Below are the code and all the weights of a small trained network. Each question names an input and a target symbol and asks about switching units off, where a switched-off unit gives its printed mean instead of its output.

import numpy as np


def w(rows, s, z=0):
    codes = np.array(rows[::2]) - 128.0
    scale = np.full(codes.shape[1], s)
    scale[-1] = z or s
    return codes * scale


def f(y):
    return np.maximum(y, 0)


def softmax(a):
    e = np.exp(a - a.max(-1, keepdims=True))
    return e / e.sum(-1, keepdims=True)


def log_softmax(a):
    a = a - a.max(-1, keepdims=True)
    return a - np.log(np.exp(a).sum(-1, keepdims=True))


def net(x, mask):
    ids = ['αβγεηλμξστφω'.index(c) for c in x.split()]
    T = len(ids)
    res = E[ids] + P[:T]
    u = 0
    for l in range(2):
        q, k, v = (res @ M[l].T for M in (Q, K, V))
        z = softmax(np.where(np.tri(T) > 0, q @ k.T / 2**0.5, -1e9)) @ v
        res = res + np.where(mask[u], z, O[l][:, -1]) @ O[l][:, :-1]
        u += 1
        y = f(res @ A[l][:, :-1].T + A[l][:, -1])
        res = res + np.where(mask[u : u + 8], y, B[l][:, -1]) @ B[l][:, :-1]
        u += 8
    return log_softmax(res[-1] @ U[:, :-1].T + U[:, -1])


Q, K, V, O, A, B = {}, {}, {}, {}, {}, {}
E = w([
[154,179,127,161,120,98,193,98,193],'α',
[129,176,99,147,174,89,200,105,160],'β',
[147,158,48,98,189,140,150,95,127],'γ',
[114,179,82,156,157,160,211,95,145],'ε',
[154,196,82,104,93,99,46,246,154],'η',
[121,208,181,103,167,210,95,208,126],'λ',
[29,34,237,164,223,92,89,77,101],'μ',
[169,152,95,150,117,185,178,80,171],'ξ',
[168,177,104,127,241,65,123,79,119],'σ',
[120,200,117,189,116,144,238,102,186],'τ',
[5,122,107,212,205,115,21,118,74],'φ',
[219,103,207,47,141,163,162,108,42],'ω',
],0.016)
P = w([
[173,95,164,23,167,200,29,1,169],'0',
[158,122,84,147,116,77,164,143,111],'1',
[158,124,81,123,118,81,165,148,113],'2',
[149,123,86,131,120,78,169,157,107],'3',
[152,122,87,140,123,70,170,156,101],'4',
[152,120,81,137,114,92,164,167,104],'5',
[167,120,86,132,118,77,167,158,112],'6',
[152,130,85,143,114,81,173,155,116],'7',
[157,125,88,132,122,76,169,162,123],'8',
[154,122,77,139,120,82,158,150,110],'9',
],0.0077)
Q[0] = w([
[174,254,138,129,186,202,165,174,77],'L0H0',
[124,55,187,121,82,166,27,222,93],'L0H0',
],0.0094)
K[0] = w([
[182,152,103,70,113,159,81,187,164],'L0H0',
[139,80,88,203,111,64,181,251,73],'L0H0',
],0.012)
V[0] = w([
[82,215,99,220,199,21,117,146,198],'L0H0',
[33,95,43,181,236,254,198,127,63],'L0H0',
],0.0057)
O[0] = w([
[58,102,137,49,20,29,132,81,89,96],'L0H0',
[186,169,165,2,141,182,218,181,137,2],'L0H0',
],0.0095,0.0012)
A[0] = w([
[116,141,74,182,106,64,229,182,114,165],'L0N0',
[164,202,183,38,105,148,135,229,125,77],'L0N1',
[163,144,169,125,192,100,136,89,25,23],'L0N2',
[146,41,204,135,110,194,159,48,158,15],'L0N3',
[124,14,159,219,207,174,88,235,140,4],'L0N4',
[59,139,115,128,124,138,3,151,136,71],'L0N5',
[102,192,230,44,143,96,67,176,161,113],'L0N6',
[163,77,140,83,30,79,80,127,102,70],'L0N7',
],0.0073,0.0045)
B[0] = w([
[198,57,86,67,121,234,37,83,114,254],'L0N0',
[187,133,182,220,137,200,124,134,50,166],'L0N1',
[137,59,47,39,33,191,121,186,176,158],'L0N2',
[110,70,95,151,24,86,178,163,198,141],'L0N3',
[120,137,245,55,51,148,124,87,18,170],'L0N4',
[217,38,154,60,101,102,170,216,155,162],'L0N5',
[164,55,110,191,142,218,103,68,95,161],'L0N6',
[89,154,196,189,253,156,93,240,177,157],'L0N7',
],0.0067,0.0087)
Q[1] = w([
[152,182,59,107,182,179,118,68,199],'L1H0',
[139,79,97,109,175,132,177,5,193],'L1H0',
],0.012)
K[1] = w([
[127,201,185,79,150,176,90,7,134],'L1H0',
[121,118,178,114,158,99,119,14,204],'L1H0',
],0.011)
V[1] = w([
[52,121,177,238,30,116,217,175,220],'L1H0',
[165,29,127,153,108,166,3,195,102],'L1H0',
],0.0056)
O[1] = w([
[244,162,149,62,181,121,34,37,152,2],'L1H0',
[106,223,70,151,136,87,234,89,125,245],'L1H0',
],0.011,0.0087)
A[1] = w([
[154,211,80,124,169,143,151,152,132,61],'L1N0',
[135,92,109,98,109,176,4,92,98,1],'L1N1',
[25,95,134,121,9,90,80,139,72,83],'L1N2',
[126,81,88,115,219,80,132,147,152,77],'L1N3',
[196,130,209,62,170,195,114,165,149,31],'L1N4',
[79,105,139,91,88,126,208,154,106,44],'L1N5',
[119,116,83,174,153,199,98,233,255,202],'L1N6',
[141,30,217,54,134,149,113,157,102,134],'L1N7',
],0.0096,0.0054)
B[1] = w([
[122,96,221,95,114,144,147,70,181,212],'L1N0',
[141,162,249,180,102,60,130,137,184,162],'L1N1',
[49,117,156,152,201,204,154,155,243,181],'L1N2',
[152,113,135,178,75,208,169,93,119,148],'L1N3',
[69,207,46,147,187,143,99,200,125,144],'L1N4',
[208,150,131,121,104,61,2,183,152,248],'L1N5',
[106,134,138,54,196,40,94,65,35,212],'L1N6',
[74,179,92,88,20,173,155,49,88,165],'L1N7',
],0.0084,0.015)
U = w([
[126,211,150,130,101,150,79,107,176,11],'α',
[96,175,34,99,107,186,162,129,103,2],'β',
[108,88,176,111,148,55,90,128,62,113],'γ',
[144,109,10,234,99,161,107,61,142,154],'ε',
[103,185,106,120,107,18,208,96,152,18],'η',
[98,140,229,223,160,169,163,116,74,137],'λ',
[71,2,177,49,42,146,142,54,129,224],'μ',
[193,114,109,85,244,157,101,90,179,193],'ξ',
[190,133,105,80,132,213,216,97,250,72],'σ',
[187,57,213,167,145,100,84,71,180,197],'τ',
[88,112,124,147,169,156,125,172,216,199],'φ',
[243,107,81,99,66,166,153,175,164,216],'ω',
],0.0054,0.004)

Each question gives the input, a string of symbols that net reads in full, and the target symbol t.
The units are the heads (2 rows each of Q, K, V and O) and the neurons (one row each of A and B). Each row of codes is followed by its name. A weight is (code - 128) times the scale printed after its matrix; where a second scale follows, it is the last column's (O, A, B and U).
mask holds one flag per unit, layer by layer, with each layer's heads first. A switched-off unit (its flag False) gives its mean, the last column of its rows in O or B, instead of its output. The means were averaged over made-up inputs and are rounded, as every weight is.
A unit's drop is (log p(t) with every unit on - log p(t) with that unit switched off) / (log p(t) with every unit on - log p(t) with every unit switched off).
The circuit of an input: a set's keep is (log p(t) with only the set's units on - log p(t) with every unit switched off) / (log p(t) with every unit on - log p(t) with every unit switched off). Starting from the 12 units with the biggest drops (on a tie, the unit counted first), units are removed one at a time, each time the one whose removal leaves the highest keep (on an exact tie, the one counted first), for as long as the keep stays at least 0.8.
circuit, biggest first: the units of the circuit, biggest drop first
most important unit: the unit with the biggest drop
k most important neurons: the k neurons with the biggest drops, biggest first
k most important neurons of layer l: the k neurons of layer l with the biggest drops, biggest first
input γ β ξ, target γ: most important neuron -> L1N6
input λ φ ξ, target η: circuit, biggest first -> L1H0, L0N6
input η φ μ β φ ξ λ, target η: circuit, biggest first -> L0N5, L1H0, L0H0
input η β η ξ μ, target η: circuit, biggest first -> L1H0, L0H0, L0N5
input γ σ τ σ, target γ: circuit, biggest first -> L1H0, L1N6, L0H0, L1N5
input ε ε η η β ξ γ η α, target β: 2 most important neurons -> L0N0, L1N4
input ω η φ ξ τ, target λ: 2 most important neurons of layer 0 -> L0N4, L0N3
input β λ μ ε τ λ τ γ, target μ: 2 most important neurons -> L0N0, L1N7
input β γ β μ ξ ξ, target μ: 2 most important neurons of layer 1 -> L1N7, L1N5
input τ ω ξ ξ μ φ α σ ω, target ω: 2 most important neurons -> L0N2, L1N6
input α ω τ, target τ: circuit, biggest first -> L1H0, L0N0, L0H0, L1N1
input η ξ μ, target η: circuit, biggest first -> L1H0, L0N5, L0H0
input φ η ω ω ω τ τ τ γ, target ω: circuit, biggest first -> L0H0, L1N5, L1H0
input α ε σ, target τ: most important neuron of layer 1 -> L1N1
input η γ η σ τ λ β ω, target η: circuit, biggest first -> L1H0, L0H0, L0N5
input ε α μ α ε φ, target φ: circuit, biggest first -> L1N2, L0H0
input μ α β τ ξ η φ, target η: circuit, biggest first -> L1H0, L0H0
input ε β φ ξ ξ γ γ β γ, target β: 2 most important neurons -> L1N4, L0N0
input α α ξ μ ω τ ξ ω β β, target τ: 2 most important neurons -> L0N0, L1N1
input ω μ τ η σ ξ γ, target λ: most important unit -> L0H0
input λ τ μ τ, target η: circuit, biggest first -> L1H0, L0N6
input γ τ μ ε, target γ: circuit, biggest first -> L1H0, L1N6, L0H0, L1N5
input σ τ τ τ β β, target φ: circuit, biggest first -> L1H0, L1N2
input φ φ ξ ξ τ ω β η γ β, target ω: 2 most important neurons -> L1N5, L1N6
input β ε λ β β ω β ω, target ω: 3 most important neurons -> L0N2, L1N6, L1N5
input λ η η ξ μ η β, target η: 2 most important neurons of layer 0 -> L0N6, L0N1
input β ω σ, target μ: circuit, biggest first -> L1H0, L0N0, L1N7, L0H0
